Here is a tiny trained network, its code and every weight. The questions are about switching its units off for an input and a class, where a switched-off unit gives its printed mean instead of its output.

import numpy as np


def w(rows, s, z=0):
    codes = np.array(rows[::2]) - 128.0
    scale = np.full(codes.shape[1], s)
    scale[-1] = z or s
    return codes * scale


def f(y):
    return y / 2 * (1 + np.tanh(0.7978845608 * (y + 0.044715 * y**3)))


def log_softmax(a):
    a = a - a.max(-1, keepdims=True)
    return a - np.log(np.exp(a).sum(-1, keepdims=True))


def net(x, mask):
    res = np.array(x, float).reshape(1, 5) / 4 @ E
    y = f(res @ A[0][:, :-1].T + A[0][:, -1])
    res = res + np.where(mask, y, B[0][:, -1]) @ B[0][:, :-1]
    return log_softmax(res[-1] @ U[:, :-1].T + U[:, -1])


A, B = {}, {}
E = w([
[126,126,131,125],'x0',
[186,134,233,182],'x1',
[127,127,129,128],'x2',
[78,97,116,251],'x3',
[179,29,99,122],'x4',
],0.013)
A[0] = w([
[107,149,52,24,187],'neuron 1',
[155,51,121,133,189],'neuron 2',
[206,161,168,94,169],'neuron 3',
[182,7,110,121,208],'neuron 4',
[81,190,152,122,255],'neuron 5',
[74,115,90,151,157],'neuron 6',
[133,147,113,44,177],'neuron 7',
[114,187,138,117,199],'neuron 8',
[77,100,76,154,146],'neuron 9',
[195,146,176,95,149],'neuron 10',
[121,152,77,21,182],'neuron 11',
[129,110,185,233,68],'neuron 12',
[66,113,84,133,199],'neuron 13',
[189,31,100,129,200],'neuron 14',
[149,136,170,149,169],'neuron 15',
[98,203,139,129,249],'neuron 16',
[59,103,75,152,140],'neuron 17',
],0.012,0.0066)
B[0] = w([
[134,86,79,254,255],'neuron 1',
[134,101,38,115,205],'neuron 2',
[205,126,206,64,211],'neuron 3',
[153,80,20,73,254],'neuron 4',
[99,169,220,178,222],'neuron 5',
[65,180,132,103,185],'neuron 6',
[186,83,151,200,216],'neuron 7',
[115,130,183,148,188],'neuron 8',
[36,171,105,64,193],'neuron 9',
[214,154,189,35,200],'neuron 10',
[149,82,107,227,245],'neuron 11',
[133,82,46,231,217],'neuron 12',
[33,199,125,114,203],'neuron 13',
[160,68,14,66,239],'neuron 14',
[197,68,166,151,177],'neuron 15',
[108,161,237,186,221],'neuron 16',
[24,191,146,41,199],'neuron 17',
],0.0081,0.012)
U = w([
[132,130,153,245,250],'0',
[162,68,56,170,198],'1',
[60,211,162,93,55],'2',
[84,132,79,2,106],'3',
[175,167,221,93,75],'4',
[208,109,125,5,18],'5',
],0.0087,0.0016)

Each question gives the input, the list of numbers given to net, and the class t.
The units are the neurons (one row each of A and B). Each row of codes is followed by its name. A weight is (code - 128) times the scale printed after its matrix; where a second scale follows, it is the last column's (A, B and U).
mask holds one flag per neuron, in row order. A switched-off neuron (its flag False) gives its mean, the last column of its row in B, instead of its output. The means were averaged over made-up inputs and are rounded, as every weight is.
A unit's drop is (log p(t) with every unit on - log p(t) with that unit switched off) / (log p(t) with every unit on - log p(t) with every unit switched off).
The circuit of an input: a set's keep is (log p(t) with only the set's units on - log p(t) with every unit switched off) / (log p(t) with every unit on - log p(t) with every unit switched off). Starting from the 12 units with the biggest drops (on a tie, the unit counted first), units are removed one at a time, each time the one whose removal leaves the highest keep (on an exact tie, the one counted first), for as long as the keep stays at least 0.8.
units of the circuit, in order: the units of the circuit, biggest drop first
unit that matters most: the unit with the biggest drop
k most important neurons: the k neurons with the biggest drops, biggest first
drop of u: that unit's drop, to one decimal
input [8,0,-3,6,-5], class 2: units of the circuit, in order -> neuron 1; neuron 11
input [8,-8,-5,1,1], class 3: units of the circuit, in order -> neuron 17
input [7,-6,-8,1,0], class 2: units of the circuit, in order -> neuron 17; neuron 13; neuron 4
input [-4,-5,8,1,6], class 3: units of the circuit, in order -> neuron 17; neuron 9
input [2,0,3,2,7], class 3: units of the circuit, in order -> neuron 1; neuron 11; neuron 7
input [8,-1,6,-6,1], class 1: 2 most important neurons -> neuron 1; neuron 11
input [-5,-1,0,-6,-5], class 0: 2 most important neurons -> neuron 1; neuron 11
input [-7,7,3,0,6], class 5: 3 most important neurons -> neuron 1; neuron 10; neuron 11
input [3,1,3,-8,-3], class 4: 2 most important neurons -> neuron 10; neuron 3
input [-6,2,-3,0,0], class 4: 2 most important neurons -> neuron 1; neuron 11
input [1,-6,-4,1,-3], class 2: drop of neuron 13 -> 0.2
input [8,0,5,-7,-2], class 0: drop of neuron 1 -> 0.6
input [-1,6,-1,4,4], class 1: drop of neuron 1 -> 0.0
input [8,8,3,2,6], class 1: unit that matters most -> neuron 12
